Below are the code and all the weights of a small trained network. Each question names an input and a class and asks about switching units off, where a switched-off unit gives its printed mean instead of its output.

import numpy as np


def w(rows, s, z=0):
    codes = np.array(rows[::2]) - 128.0
    scale = np.full(codes.shape[1], s)
    scale[-1] = z or s
    return codes * scale


def f(y):
    return np.maximum(y, 0)


def log_softmax(a):
    a = a - a.max(-1, keepdims=True)
    return a - np.log(np.exp(a).sum(-1, keepdims=True))


def net(x, mask):
    res = np.array(x, float).reshape(1, 4) / 4 @ E
    y = f(res @ A[0][:, :-1].T + A[0][:, -1])
    res = res + np.where(mask, y, B[0][:, -1]) @ B[0][:, :-1]
    return log_softmax(res[-1] @ U[:, :-1].T + U[:, -1])


A, B = {}, {}
E = w([
[49,182,187,122,39,36],'x0',
[108,121,4,54,155,50],'x1',
[49,188,147,49,176,232],'x2',
[221,205,126,139,101,135],'x3',
],0.012)
A[0] = w([
[94,128,65,6,139,106,191],'neuron 0',
[171,178,175,137,115,107,3],'neuron 1',
[151,96,137,181,159,179,96],'neuron 2',
[171,159,134,152,23,113,106],'neuron 3',
[96,173,197,73,151,129,163],'neuron 4',
[139,148,36,74,175,149,142],'neuron 5',
[165,97,89,117,236,153,148],'neuron 6',
[125,81,111,164,87,229,85],'neuron 7',
[214,70,149,167,112,84,204],'neuron 8',
[96,175,127,44,118,208,141],'neuron 9',
[46,140,116,95,95,100,126],'neuron 10',
[181,103,219,237,107,193,138],'neuron 11',
[6,104,113,147,86,88,92],'neuron 12',
[208,164,151,136,118,83,139],'neuron 13',
[49,134,148,127,75,83,102],'neuron 14',
[109,78,165,121,193,127,191],'neuron 15',
[114,111,13,67,170,149,72],'neuron 16',
[13,119,217,147,89,91,229],'neuron 17',
[212,101,86,103,84,84,184],'neuron 18',
],0.012,0.0034)
B[0] = w([
[71,75,159,118,178,94,231],'neuron 0',
[86,188,47,128,122,146,161],'neuron 1',
[205,104,171,131,140,168,182],'neuron 2',
[67,154,61,148,74,110,189],'neuron 3',
[70,182,176,97,103,158,194],'neuron 4',
[51,45,69,128,227,120,223],'neuron 5',
[111,87,185,106,210,85,220],'neuron 6',
[165,106,181,124,164,183,180],'neuron 7',
[212,195,98,180,99,118,214],'neuron 8',
[92,231,145,24,194,218,224],'neuron 9',
[150,94,243,85,122,110,193],'neuron 10',
[165,96,111,176,102,201,250],'neuron 11',
[148,114,153,80,57,67,204],'neuron 12',
[85,184,80,201,151,96,182],'neuron 13',
[140,91,159,53,7,58,199],'neuron 14',
[141,115,112,35,105,115,176],'neuron 15',
[59,98,92,135,187,115,230],'neuron 16',
[92,111,113,101,14,144,248],'neuron 17',
[129,168,81,196,185,2,196],'neuron 18',
],0.0088,0.018)
U = w([
[181,173,127,211,159,205,4],'0',
[71,251,176,62,174,247,130],'1',
[94,109,177,43,87,58,146],'2',
[36,67,97,74,242,131,172],'3',
[92,100,97,154,60,199,141],'4',
[139,210,59,221,158,72,136],'5',
[253,63,187,148,192,144,138],'6',
],0.011,0.0036)

Each question gives the input, the list of numbers given to net, and the class t.
The units are the neurons (one row each of A and B). Each row of codes is followed by its name. A weight is (code - 128) times the scale printed after its matrix; where a second scale follows, it is the last column's (A, B and U).
mask holds one flag per neuron, in row order. A switched-off neuron (its flag False) gives its mean, the last column of its row in B, instead of its output. The means were averaged over made-up inputs and are rounded, as every weight is.
A unit's drop is (log p(t) with every unit on - log p(t) with that unit switched off) / (log p(t) with every unit on - log p(t) with every unit switched off).
The circuit of an input: a set's keep is (log p(t) with only the set's units on - log p(t) with every unit switched off) / (log p(t) with every unit on - log p(t) with every unit switched off). Starting from the 12 units with the biggest drops (on a tie, the unit counted first), units are removed one at a time, each time the one whose removal leaves the highest keep (on an exact tie, the one counted first), for as long as the keep stays at least 0.8.
units of the circuit, in order: the units of the circuit, biggest drop first
top k neurons: the k neurons with the biggest drops, biggest first
drop when u is switched off: that unit's drop, to one decimal
input [2,-8,-6,4], class 5: units of the circuit, in order	[neuron 13]
input [-5,-6,-8,2], class 0: top 2 neurons	[neuron 11; neuron 2]
input [6,-4,-7,-1], class 4: units of the circuit, in order	[neuron 11; neuron 6]
input [1,3,4,-7], class 2: top 2 neurons	[neuron 12; neuron 10]
input [-1,-6,-3,-7], class 4: top 2 neurons	[neuron 17; neuron 6]
input [2,6,2,-7], class 2: top 3 neurons	[neuron 12; neuron 14; neuron 10]
input [-8,5,-8,0], class 5: top 2 neurons	[neuron 8; neuron 18]
input [3,4,8,-7], class 2: top 3 neurons	[neuron 12; neuron 14; neuron 10]
input [5,-6,2,1], class 4: top 2 neurons	[neuron 17; neuron 11]
input [-2,-7,-4,-6], class 6: drop when neuron 2 is switched off	0.1
input [-4,-6,1,3], class 0: drop when neuron 14 is switched off	0.2
input [-1,-5,-4,2], class 0: drop when neuron 11 is switched off	0.5
